Below is a small trained network, with its code and all its weights. Each question gives an input and a class and asks what happens when units are switched off, that is, made to give their printed mean instead of their output.

import numpy as np


def w(rows, s, z=0):
    codes = np.array(rows[::2]) - 128.0
    scale = np.full(codes.shape[1], s)
    scale[-1] = z or s
    return codes * scale


def f(y):
    return np.maximum(y, 0)


def log_softmax(a):
    a = a - a.max(-1, keepdims=True)
    return a - np.log(np.exp(a).sum(-1, keepdims=True))


def net(x, mask):
    res = np.array(x, float).reshape(1, 6) / 4 @ E
    y = f(res @ A[0][:, :-1].T + A[0][:, -1])
    res = res + np.where(mask, y, B[0][:, -1]) @ B[0][:, :-1]
    return log_softmax(res[-1] @ U[:, :-1].T + U[:, -1])


A, B = {}, {}
E = w([
[58,169,183,187,181,186,147,100],'x0',
[129,233,252,225,138,188,56,166],'x1',
[191,76,75,130,35,160,230,169],'x2',
[202,172,155,72,207,175,238,2],'x3',
[57,130,168,199,75,140,123,146],'x4',
[34,74,76,219,124,204,173,126],'x5',
],0.005)
A[0] = w([
[91,42,87,199,60,172,150,189,189],'n0',
[193,184,212,119,94,107,77,186,176],'n1',
[100,63,93,172,37,184,169,190,206],'n2',
[148,254,228,138,110,92,44,163,152],'n3',
[202,131,130,89,107,56,90,132,252],'n4',
[135,179,173,165,200,204,198,16,198],'n5',
[114,20,29,50,153,67,74,130,240],'n6',
],0.0052,0.0038)
B[0] = w([
[171,102,59,123,26,57,131,216,238],'n0',
[106,196,150,84,224,153,186,39,193],'n1',
[191,93,27,107,46,22,133,222,241],'n2',
[37,171,190,64,227,179,170,55,206],'n3',
[194,91,34,17,138,121,221,106,218],'n4',
[138,161,96,38,238,213,229,52,233],'n5',
[218,100,2,54,117,144,195,132,253],'n6',
],0.0049,0.0062)
U = w([
[222,69,57,85,56,102,172,168,252],'0',
[108,192,219,78,255,198,159,51,116],'1',
[58,150,240,226,69,99,19,213,2],'2',
],0.0058,0.0035)

Each question gives the input, the list of numbers given to net, and the class t.
The units are the neurons (one row each of A and B). Each row of codes is followed by its name. A weight is (code - 128) times the scale printed after its matrix; where a second scale follows, it is the last column's (A, B and U).
mask holds one flag per neuron, in row order. A switched-off neuron (its flag False) gives its mean, the last column of its row in B, instead of its output. The means were averaged over made-up inputs and are rounded, as every weight is.
A unit's drop is (log p(t) with every unit on - log p(t) with that unit switched off) / (log p(t) with every unit on - log p(t) with every unit switched off).
The circuit of an input: a set's keep is (log p(t) with only the set's units on - log p(t) with every unit switched off) / (log p(t) with every unit on - log p(t) with every unit switched off). Starting from all 7 units, units are removed one at a time, each time the one whose removal leaves the highest keep (on an exact tie, the one counted first), for as long as the keep stays at least 0.8.
circuit, biggest first: the units of the circuit, biggest drop first
top k neurons: the k neurons with the biggest drops, biggest first
drop when u is switched off: that unit's drop, to one decimal
input [1,5,-5,-8,5,-4], class 1: top 2 neurons => (n3; n1)
input [-2,5,1,-5,-2,3], class 2: circuit, biggest first => (n6; n5)
input [5,-3,8,6,1,-7], class 1: circuit, biggest first => (n2; n0)
input [0,7,-3,-8,2,-2], class 1: circuit, biggest first => (n3)
input [1,2,0,0,6,2], class 2: circuit, biggest first => (n6; n4)
input [-1,-2,-6,-3,-2,-8], class 1: circuit, biggest first => (n3; n2)
input [2,8,8,-1,7,-7], class 1: top 2 neurons => (n3; n1)
input [0,3,-5,-6,2,-5], class 1: top 2 neurons => (n3; n1)
input [5,8,5,-6,-4,-2], class 1: top 2 neurons => (n3; n1)
input [7,3,-4,-5,-5,6], class 2: drop when n3 is switched off => -0.1
input [1,2,1,-5,-4,-4], class 1: drop when n2 is switched off => 0.3
